Here is a tiny trained network, its code and every weight. The questions are about switching its units off for an input and a class, where a switched-off unit gives its printed mean instead of its output.

import numpy as np


def w(rows, s, z=0):
    codes = np.array(rows[::2]) - 128.0
    scale = np.full(codes.shape[1], s)
    scale[-1] = z or s
    return codes * scale


def f(y):
    return y / 2 * (1 + np.tanh(0.7978845608 * (y + 0.044715 * y**3)))


def log_softmax(a):
    a = a - a.max(-1, keepdims=True)
    return a - np.log(np.exp(a).sum(-1, keepdims=True))


def net(x, mask):
    res = np.array(x, float).reshape(1, 7) / 4 @ E
    y = f(res @ A[0][:, :-1].T + A[0][:, -1])
    res = res + np.where(mask, y, B[0][:, -1]) @ B[0][:, :-1]
    return log_softmax(res[-1] @ U[:, :-1].T + U[:, -1])


A, B = {}, {}
E = w([
[176,64,99,2,208,61,203,119,47],'x0',
[244,232,214,101,90,129,88,71,78],'x1',
[130,132,125,126,126,130,142,129,133],'x2',
[102,201,41,127,16,45,158,216,65],'x3',
[128,124,129,133,125,127,126,127,122],'x4',
[120,133,136,132,137,123,122,134,124],'x5',
[127,120,152,128,114,110,144,124,140],'x6',
],0.0065)
A[0] = w([
[141,82,179,134,216,191,108,61,173,118],'neuron 0',
[83,211,138,241,73,186,78,127,230,139],'neuron 1',
[10,55,80,158,153,156,177,201,203,1],'neuron 2',
[248,235,211,103,89,146,82,75,71,49],'neuron 3',
[102,185,63,118,27,53,160,208,68,104],'neuron 4',
[212,240,214,107,100,142,91,88,95,71],'neuron 5',
[115,181,64,148,47,26,158,200,56,112],'neuron 6',
[153,64,84,15,176,52,196,75,50,151],'neuron 7',
[13,29,63,165,159,130,154,164,174,8],'neuron 8',
[159,85,121,30,196,64,187,119,52,174],'neuron 9',
[66,181,149,244,45,172,45,118,194,106],'neuron 10',
[253,234,187,116,99,134,93,69,92,61],'neuron 11',
[179,77,104,29,195,39,181,117,78,163],'neuron 12',
[98,193,75,125,32,46,164,210,53,94],'neuron 13',
[154,53,186,121,217,205,104,57,182,102],'neuron 14',
[74,192,133,226,66,206,65,118,187,95],'neuron 15',
[175,36,195,130,217,225,123,60,170,134],'neuron 16',
],0.0047,0.0011)
B[0] = w([
[79,201,150,90,113,121,61,80,222,194],'neuron 0',
[245,40,213,104,35,227,159,238,77,253],'neuron 1',
[119,79,45,229,174,21,224,98,57,201],'neuron 2',
[54,68,7,220,191,27,228,70,35,237],'neuron 3',
[72,215,142,59,155,138,2,74,218,226],'neuron 4',
[90,81,44,210,121,69,221,92,50,218],'neuron 5',
[68,202,179,54,143,161,32,50,213,224],'neuron 6',
[223,91,192,118,104,181,149,213,133,230],'neuron 7',
[68,57,13,217,205,18,235,48,19,197],'neuron 8',
[228,90,199,69,66,193,144,223,106,218],'neuron 9',
[208,79,185,87,59,196,159,215,92,252],'neuron 10',
[63,55,34,220,198,16,208,63,41,226],'neuron 11',
[215,80,207,79,81,238,146,236,90,221],'neuron 12',
[68,212,170,43,148,138,19,39,242,229],'neuron 13',
[63,216,145,60,147,142,25,66,203,209],'neuron 14',
[216,93,187,99,82,181,174,218,105,235],'neuron 15',
[45,207,151,68,152,171,35,54,231,220],'neuron 16',
],0.0046,0.0058)
U = w([
[253,78,196,109,62,207,145,245,100,244],'0',
[24,230,150,89,140,133,10,49,216,158],'1',
[62,68,49,207,163,11,224,80,42,2],'2',
],0.0067,0.00076)

Each question gives the input, the list of numbers given to net, and the class t.
The units are the neurons (one row each of A and B). Each row of codes is followed by its name. A weight is (code - 128) times the scale printed after its matrix; where a second scale follows, it is the last column's (A, B and U).
mask holds one flag per neuron, in row order. A switched-off neuron (its flag False) gives its mean, the last column of its row in B, instead of its output. The means were averaged over made-up inputs and are rounded, as every weight is.
A unit's drop is (log p(t) with every unit on - log p(t) with that unit switched off) / (log p(t) with every unit on - log p(t) with every unit switched off).
The circuit of an input: a set's keep is (log p(t) with only the set's units on - log p(t) with every unit switched off) / (log p(t) with every unit on - log p(t) with every unit switched off). Starting from the 12 units with the biggest drops (on a tie, the unit counted first), units are removed one at a time, each time the one whose removal leaves the highest keep (on an exact tie, the one counted first), for as long as the keep stays at least 0.8.
circuit, biggest first: the units of the circuit, biggest drop first
k most important neurons: the k neurons with the biggest drops, biggest first
drop when u is switched off: that unit's drop, to one decimal
input [1,3,-2,2,-4,3,-6], class 2: circuit, biggest first : (neuron 16; neuron 1; neuron 10)
input [1,3,-7,-3,6,7,1], class 1: 4 most important neurons : (neuron 8; neuron 2; neuron 1; neuron 16)
input [-6,-7,0,-6,5,6,-3], class 2: circuit, biggest first : (neuron 8)
input [-5,-1,2,7,7,2,-8], class 1: 3 most important neurons : (neuron 13; neuron 4; neuron 6)
input [-5,6,-4,0,-6,-3,0], class 2: circuit, biggest first : (neuron 3; neuron 11)
input [-2,-8,6,8,3,-3,-2], class 1: 3 most important neurons : (neuron 13; neuron 4; neuron 6)
input [7,-7,5,-7,2,7,-1], class 0: 3 most important neurons : (neuron 12; neuron 9; neuron 7)
input [6,-6,-3,-3,-1,5,-4], class 0: 4 most important neurons : (neuron 12; neuron 9; neuron 7; neuron 3)
input [6,6,-8,-7,-1,3,-4], class 1: 2 most important neurons : (neuron 16; neuron 14)
input [-7,-7,-8,1,2,-8,5], class 0: 3 most important neurons : (neuron 1; neuron 10; neuron 15)
input [7,8,0,-6,6,3,-2], class 2: 3 most important neurons : (neuron 3; neuron 11; neuron 5)
input [2,7,-8,6,6,0,-6], class 2: 3 most important neurons : (neuron 3; neuron 11; neuron 5)
input [8,-1,-7,8,-2,1,-3], class 0: drop when neuron 15 is switched off : -0.1
input [-7,4,-2,-5,-2,2,2], class 0: drop when neuron 1 is switched off : 0.3
input [-7,-4,4,-5,-7,-5,-2], class 0: most important neuron : (neuron 1)
input [-3,0,3,4,4,-6,8], class 1: drop when neuron 7 is switched off : 0.2
